Below are the code and all the weights of a small trained network. Each question names an input and a target symbol and asks about switching units off, where a switched-off unit gives its printed mean instead of its output.

import numpy as np


def w(rows, s, z=0):
    codes = np.array(rows[::2]) - 128.0
    scale = np.full(codes.shape[1], s)
    scale[-1] = z or s
    return codes * scale


def norm(h):
    return h / np.sqrt((h * h).mean(-1, keepdims=True) + 1e-5)


def f(y):
    return y / 2 * (1 + np.tanh(0.7978845608 * (y + 0.044715 * y**3)))


def softmax(a):
    e = np.exp(a - a.max(-1, keepdims=True))
    return e / e.sum(-1, keepdims=True)


def log_softmax(a):
    a = a - a.max(-1, keepdims=True)
    return a - np.log(np.exp(a).sum(-1, keepdims=True))


def net(x, mask):
    ids = ['ΛΞΠΦΩαβγδεημστ'.index(c) for c in x.split()]
    T = len(ids)
    res = E[ids] + P[:T]
    r = norm(res)
    for j in range(2):
        rows = slice(2 * j, 2 * j + 2)
        q, k, v = (r @ M[0][rows].T for M in (Q, K, V))
        z = softmax(np.where(np.tri(T) > 0, q @ k.T / 2**0.5, -1e9)) @ v
        o = O[0][rows]
        res = res + np.where(mask[j], z, o[:, -1]) @ o[:, :-1]
    y = f(norm(res) @ A[0][:, :-1].T + A[0][:, -1])
    res = res + np.where(mask[2:18], y, B[0][:, -1]) @ B[0][:, :-1]
    return log_softmax(norm(res)[-1] @ U[:, :-1].T + U[:, -1])


Q, K, V, O, A, B = {}, {}, {}, {}, {}, {}
E = w([
[113,208,100,133,83,93,130,61,144],'Λ',
[131,186,93,154,78,132,77,75,168],'Ξ',
[121,175,152,108,70,119,53,84,119],'Π',
[108,203,148,153,105,54,135,120,153],'Φ',
[151,204,91,131,112,102,99,151,196],'Ω',
[87,202,170,104,91,76,118,154,114],'α',
[130,236,128,82,130,117,90,133,142],'β',
[129,184,141,199,88,105,121,111,138],'γ',
[106,231,126,99,131,78,168,170,153],'δ',
[119,173,171,131,77,130,74,159,142],'ε',
[173,207,131,192,146,140,94,78,135],'η',
[150,225,197,107,174,79,138,122,85],'μ',
[154,216,190,46,170,132,77,152,107],'σ',
[210,96,254,134,150,87,61,136,60],'τ',
],0.0061)
P = w([
[110,115,57,107,49,3,39,70,117],'0',
[234,136,145,71,14,120,173,72,147],'1',
[145,169,178,109,49,107,123,75,196],'2',
[90,143,63,149,105,24,27,140,83],'3',
[198,193,169,125,27,152,160,115,137],'4',
[126,180,207,139,96,141,129,100,219],'5',
[76,175,75,183,122,65,37,181,70],'6',
[179,202,180,156,54,187,168,150,130],'7',
[102,184,219,169,138,174,137,136,215],'8',
[79,179,77,211,149,107,56,220,45],'9',
[170,201,178,186,82,221,178,190,107],'10',
[74,170,220,202,171,210,153,178,184],'11',
[83,167,87,242,177,152,86,254,32],'12',
],0.0074)
Q[0] = w([
[49,135,73,171,202,86,51,173,78],'head 0',
[133,243,141,158,78,108,81,161,115],'head 0',
[203,147,165,100,58,167,184,101,169],'head 1',
[146,2,94,54,182,185,227,58,151],'head 1',
],0.013)
K[0] = w([
[197,107,158,172,150,171,155,214,59],'head 0',
[63,160,170,187,200,251,157,200,155],'head 0',
[52,65,140,105,108,93,93,63,220],'head 1',
[146,112,78,73,39,39,89,70,135],'head 1',
],0.011)
V[0] = w([
[179,69,211,140,95,125,37,186,128],'head 0',
[154,100,144,255,124,79,177,121,130],'head 0',
[129,123,52,151,111,186,99,86,167],'head 1',
[90,142,64,102,111,102,199,190,183],'head 1',
],0.01)
O[0] = w([
[135,26,147,185,54,81,123,210,152,252],'head 0',
[82,121,157,94,79,11,82,61,149,102],'head 0',
[77,107,172,224,147,155,43,145,74,35],'head 1',
[97,126,174,49,23,229,38,178,170,26],'head 1',
],0.011,0.0032)
A[0] = w([
[125,88,180,76,84,217,187,113,166,2],'neuron 0',
[117,141,82,50,64,125,126,128,103,53],'neuron 1',
[78,112,212,105,151,104,167,81,178,174],'neuron 2',
[121,183,141,100,129,143,60,85,131,112],'neuron 3',
[123,136,98,136,121,52,73,138,110,107],'neuron 4',
[141,38,201,196,189,151,181,116,157,176],'neuron 5',
[11,75,33,159,158,173,90,157,58,5],'neuron 6',
[170,110,172,174,191,115,220,83,137,37],'neuron 7',
[70,123,107,183,166,132,55,140,65,77],'neuron 8',
[179,182,140,106,81,180,148,114,188,161],'neuron 9',
[72,149,97,135,188,180,131,170,135,153],'neuron 10',
[83,72,31,141,163,147,144,195,82,91],'neuron 11',
[139,130,30,150,203,115,89,144,70,135],'neuron 12',
[144,125,78,128,220,113,145,166,72,30],'neuron 13',
[131,180,90,168,109,74,120,156,73,182],'neuron 14',
[124,107,189,77,111,204,165,162,194,166],'neuron 15',
],0.011,0.0062)
B[0] = w([
[61,121,110,81,98,215,192,91,159,145],'neuron 0',
[175,112,156,123,157,84,119,127,177,149],'neuron 1',
[132,157,53,144,141,146,122,136,198,175],'neuron 2',
[94,172,111,154,86,105,193,152,108,173],'neuron 3',
[184,176,115,167,114,186,133,122,114,189],'neuron 4',
[78,169,91,122,93,80,177,123,165,198],'neuron 5',
[252,119,180,145,35,166,203,75,106,131],'neuron 6',
[129,136,118,84,122,192,22,142,133,181],'neuron 7',
[102,140,90,106,232,88,114,202,200,162],'neuron 8',
[119,104,158,100,174,107,105,159,92,222],'neuron 9',
[156,181,128,139,111,111,151,99,161,146],'neuron 10',
[110,144,165,107,92,152,28,102,148,159],'neuron 11',
[71,116,177,119,120,111,170,143,133,180],'neuron 12',
[76,117,46,140,93,112,143,124,158,160],'neuron 13',
[114,66,137,86,146,161,123,86,110,254],'neuron 14',
[134,118,103,225,128,107,102,81,170,194],'neuron 15',
],0.011,0.0091)
U = w([
[98,206,151,140,131,128,194,125,57,195],'Λ',
[67,107,130,158,241,100,138,166,108,139],'Ξ',
[23,94,92,78,75,135,97,133,120,68],'Π',
[137,180,201,93,112,28,74,136,158,76],'Φ',
[119,88,176,191,98,153,9,165,125,149],'Ω',
[146,21,180,135,174,157,149,110,206,111],'α',
[185,141,157,206,177,206,195,113,116,210],'β',
[199,192,107,153,38,156,136,54,114,86],'γ',
[116,172,216,71,113,214,168,110,187,102],'δ',
[149,75,119,200,88,64,190,151,97,153],'ε',
[117,154,73,156,167,155,14,53,91,39],'η',
[208,122,142,51,162,147,79,139,137,252],'μ',
[188,156,66,136,107,196,142,225,132,156],'σ',
[164,102,66,78,159,126,229,50,125,91],'τ',
],0.012,0.0036)

Each question gives the input, a string of symbols that net reads in full, and the target symbol t.
The units are the heads (2 rows each of Q, K, V and O) and the neurons (one row each of A and B). Each row of codes is followed by its name. A weight is (code - 128) times the scale printed after its matrix; where a second scale follows, it is the last column's (O, A, B and U).
mask holds one flag per unit, heads first, then neurons. A switched-off unit (its flag False) gives its mean, the last column of its rows in O or B, instead of its output. The means were averaged over made-up inputs and are rounded, as every weight is.
A unit's drop is (log p(t) with every unit on - log p(t) with that unit switched off) / (log p(t) with every unit on - log p(t) with every unit switched off).
The circuit of an input: a set's keep is (log p(t) with only the set's units on - log p(t) with every unit switched off) / (log p(t) with every unit on - log p(t) with every unit switched off). Starting from the 12 units with the biggest drops (on a tie, the unit counted first), units are removed one at a time, each time the one whose removal leaves the highest keep (on an exact tie, the one counted first), for as long as the keep stays at least 0.8.
circuit, biggest first: the units of the circuit, biggest drop first
unit that matters most: the unit with the biggest drop
top k neurons: the k neurons with the biggest drops, biggest first
which heads matter: for each layer, one digit per head in row order, 1 if its drop is at least 0.15 and else 0, layers parted by /
input τ γ Φ μ η τ η α Φ Ω η, target Φ: which heads matter -> 11
input Φ γ α σ σ γ ε σ, target γ: unit that matters most -> head 0
input μ Φ Λ α Φ α Ξ Φ γ β, target η: circuit, biggest first -> neuron 4; neuron 14
input ε σ Λ Ξ Π Π γ Ξ ε ε, target Ω: which heads matter -> 10
input α η Π Λ, target Ξ: circuit, biggest first -> head 1; neuron 8
input Π ε Ξ Ξ, target Ω: circuit, biggest first -> head 0; neuron 11
input τ σ Φ Ξ, target Π: top 2 neurons -> neuron 11; neuron 12
input Π β Φ μ ε Ξ, target Ξ: which heads matter -> 01
input β τ Φ Λ σ ε β σ α, target α: top 3 neurons -> neuron 15; neuron 9; neuron 0
input δ Ξ ε σ γ Φ β γ Ξ α ε, target Ξ: circuit, biggest first -> neuron 8; head 1
input Π Ω β Φ α, target β: circuit, biggest first -> head 0; neuron 15
input Φ Φ σ ε Ξ σ τ β η μ μ, target η: which heads matter -> 11
input Ξ Φ ε, target ε: which heads matter -> 10
input σ Π μ Φ, target τ: which heads matter -> 01
input δ Φ σ σ, target Π: top 2 neurons -> neuron 11; neuron 13
input τ σ ε α Ξ Φ Ω τ, target Φ: circuit, biggest first -> head 0
input μ Π Ω γ Ξ, target Ω: which heads matter -> 01
input Φ Φ Ξ σ β Ω σ δ α η γ Φ Π, target η: which heads matter -> 10
input β Π Ξ Ξ τ Φ γ β Ξ δ σ σ Ξ, target Π: which heads matter -> 01
input σ δ Ξ γ μ η τ Π γ Ξ, target η: circuit, biggest first -> head 0; neuron 4; neuron 14; neuron 5
input η Φ Π Φ γ Φ γ Ξ μ Φ μ, target μ: top neuron -> neuron 7
input Φ ε η η Λ γ, target γ: which heads matter -> 10
input η Φ γ η τ τ Π, target ε: circuit, biggest first -> head 0; head 1
input Φ α η ε σ Π Φ, target Π: which heads matter -> 11
input Φ γ τ α δ β η, target Ξ: circuit, biggest first -> neuron 8; head 1
input Ω γ Π Φ γ τ β Φ Λ τ Ξ γ Φ, target η: circuit, biggest first -> head 0; neuron 4; neuron 14
input σ α Ξ Φ Φ Π Π, target γ: which heads matter -> 11
